Below are the code and all the weights of a small trained network. Each question names an input and a class and asks about switching units off, where a switched-off unit gives its printed mean instead of its output.

import numpy as np


def w(rows, s, z=0):
    codes = np.array(rows[::2]) - 128.0
    scale = np.full(codes.shape[1], s)
    scale[-1] = z or s
    return codes * scale


def f(y):
    return y / 2 * (1 + np.tanh(0.7978845608 * (y + 0.044715 * y**3)))


def log_softmax(a):
    a = a - a.max(-1, keepdims=True)
    return a - np.log(np.exp(a).sum(-1, keepdims=True))


def net(x, mask):
    res = np.array(x, float).reshape(1, 5) / 4 @ E
    y = f(res @ A[0][:, :-1].T + A[0][:, -1])
    res = res + np.where(mask, y, B[0][:, -1]) @ B[0][:, :-1]
    return log_softmax(res[-1] @ U[:, :-1].T + U[:, -1])


A, B = {}, {}
E = w([
[126,124,153,105],'x0',
[16,99,96,95],'x1',
[64,251,178,161],'x2',
[116,59,171,225],'x3',
[129,130,117,138],'x4',
],0.016)
A[0] = w([
[170,17,69,70,146],'N0',
[76,174,126,160,141],'N1',
[56,163,143,145,115],'N2',
[57,160,152,140,103],'N3',
[7,111,71,67,64],'N4',
[124,181,205,109,92],'N5',
[116,177,56,51,133],'N6',
[140,147,92,94,110],'N7',
[117,90,181,200,124],'N8',
[175,72,104,128,157],'N9',
[154,227,159,177,137],'N10',
[97,102,166,166,56],'N11',
[135,72,171,205,120],'N12',
[251,171,189,145,3],'N13',
[38,93,109,133,40],'N14',
[207,200,94,79,109],'N15',
],0.013,0.0049)
B[0] = w([
[64,217,52,71,254],'N0',
[97,176,108,114,192],'N1',
[152,161,102,48,194],'N2',
[173,177,117,52,191],'N3',
[251,37,115,184,241],'N4',
[118,151,106,119,193],'N5',
[29,88,239,182,223],'N6',
[45,120,147,148,161],'N7',
[35,123,188,185,204],'N8',
[100,194,89,67,197],'N9',
[139,158,76,25,231],'N10',
[82,110,143,158,163],'N11',
[91,133,206,145,214],'N12',
[254,60,55,173,221],'N13',
[241,129,112,200,186],'N14',
[55,73,200,234,209],'N15',
],0.0094,0.017)
U = w([
[110,173,114,50,91],'0',
[74,96,253,170,28],'1',
[215,66,135,150,250],'2',
],0.015,0.0014)

Each question gives the input, the list of numbers given to net, and the class t.
The units are the neurons (one row each of A and B). Each row of codes is followed by its name. A weight is (code - 128) times the scale printed after its matrix; where a second scale follows, it is the last column's (A, B and U).
mask holds one flag per neuron, in row order. A switched-off neuron (its flag False) gives its mean, the last column of its row in B, instead of its output. The means were averaged over made-up inputs and are rounded, as every weight is.
A unit's drop is (log p(t) with every unit on - log p(t) with that unit switched off) / (log p(t) with every unit on - log p(t) with every unit switched off).
The circuit of an input: a set's keep is (log p(t) with only the set's units on - log p(t) with every unit switched off) / (log p(t) with every unit on - log p(t) with every unit switched off). Starting from the 12 units with the biggest drops (on a tie, the unit counted first), units are removed one at a time, each time the one whose removal leaves the highest keep (on an exact tie, the one counted first), for as long as the keep stays at least 0.8.
units of the circuit, in order: the units of the circuit, biggest drop first
most important unit: the unit with the biggest drop
top k neurons: the k neurons with the biggest drops, biggest first
drop of u: that unit's drop, to one decimal
input [-1,-7,8,3,6], class 0: most important unit : N10
input [-5,8,0,-8,-8], class 1: top 2 neurons : (N6; N13)
input [-4,-7,8,-1,-8], class 0: top 2 neurons : (N10; N4)
input [7,-8,7,0,-8], class 2: top 2 neurons : (N13; N0)
input [1,-3,6,6,4], class 0: top 2 neurons : (N10; N6)
input [8,-6,1,-5,7], class 2: top 4 neurons : (N13; N8; N12; N10)
input [3,7,6,3,-3], class 2: top 3 neurons : (N4; N14; N0)
input [2,-4,7,7,4], class 0: top 2 neurons : (N10; N6)
input [3,-4,-6,6,-2], class 0: top 2 neurons : (N0; N9)
input [0,-8,7,0,6], class 2: top 4 neurons : (N13; N0; N15; N9)
input [4,5,-4,-3,1], class 2: top 3 neurons : (N4; N10; N14)
input [2,-4,3,-4,8], class 1: top 4 neurons : (N15; N4; N0; N14)
input [8,-5,-6,4,0], class 0: top 3 neurons : (N0; N9; N4)
input [-3,4,-6,2,-5], class 0: units of the circuit, in order : (N0)
input [-4,-6,-8,8,3], class 0: top 2 neurons : (N0; N9)
input [4,-2,5,-8,-3], class 1: top 2 neurons : (N15; N6)
input [1,8,6,6,8], class 2: top 2 neurons : (N4; N14)
input [6,-6,-2,-8,-4], class 1: drop of N15 : 0.5
input [6,1,-6,6,-5], class 0: drop of N6 : 0.4
input [-7,-2,-1,6,3], class 1: drop of N10 : 0.0
input [-5,-8,2,-4,-4], class 2: units of the circuit, in order : (N13)
input [-7,4,-2,-5,-6], class 1: drop of N6 : 0.6
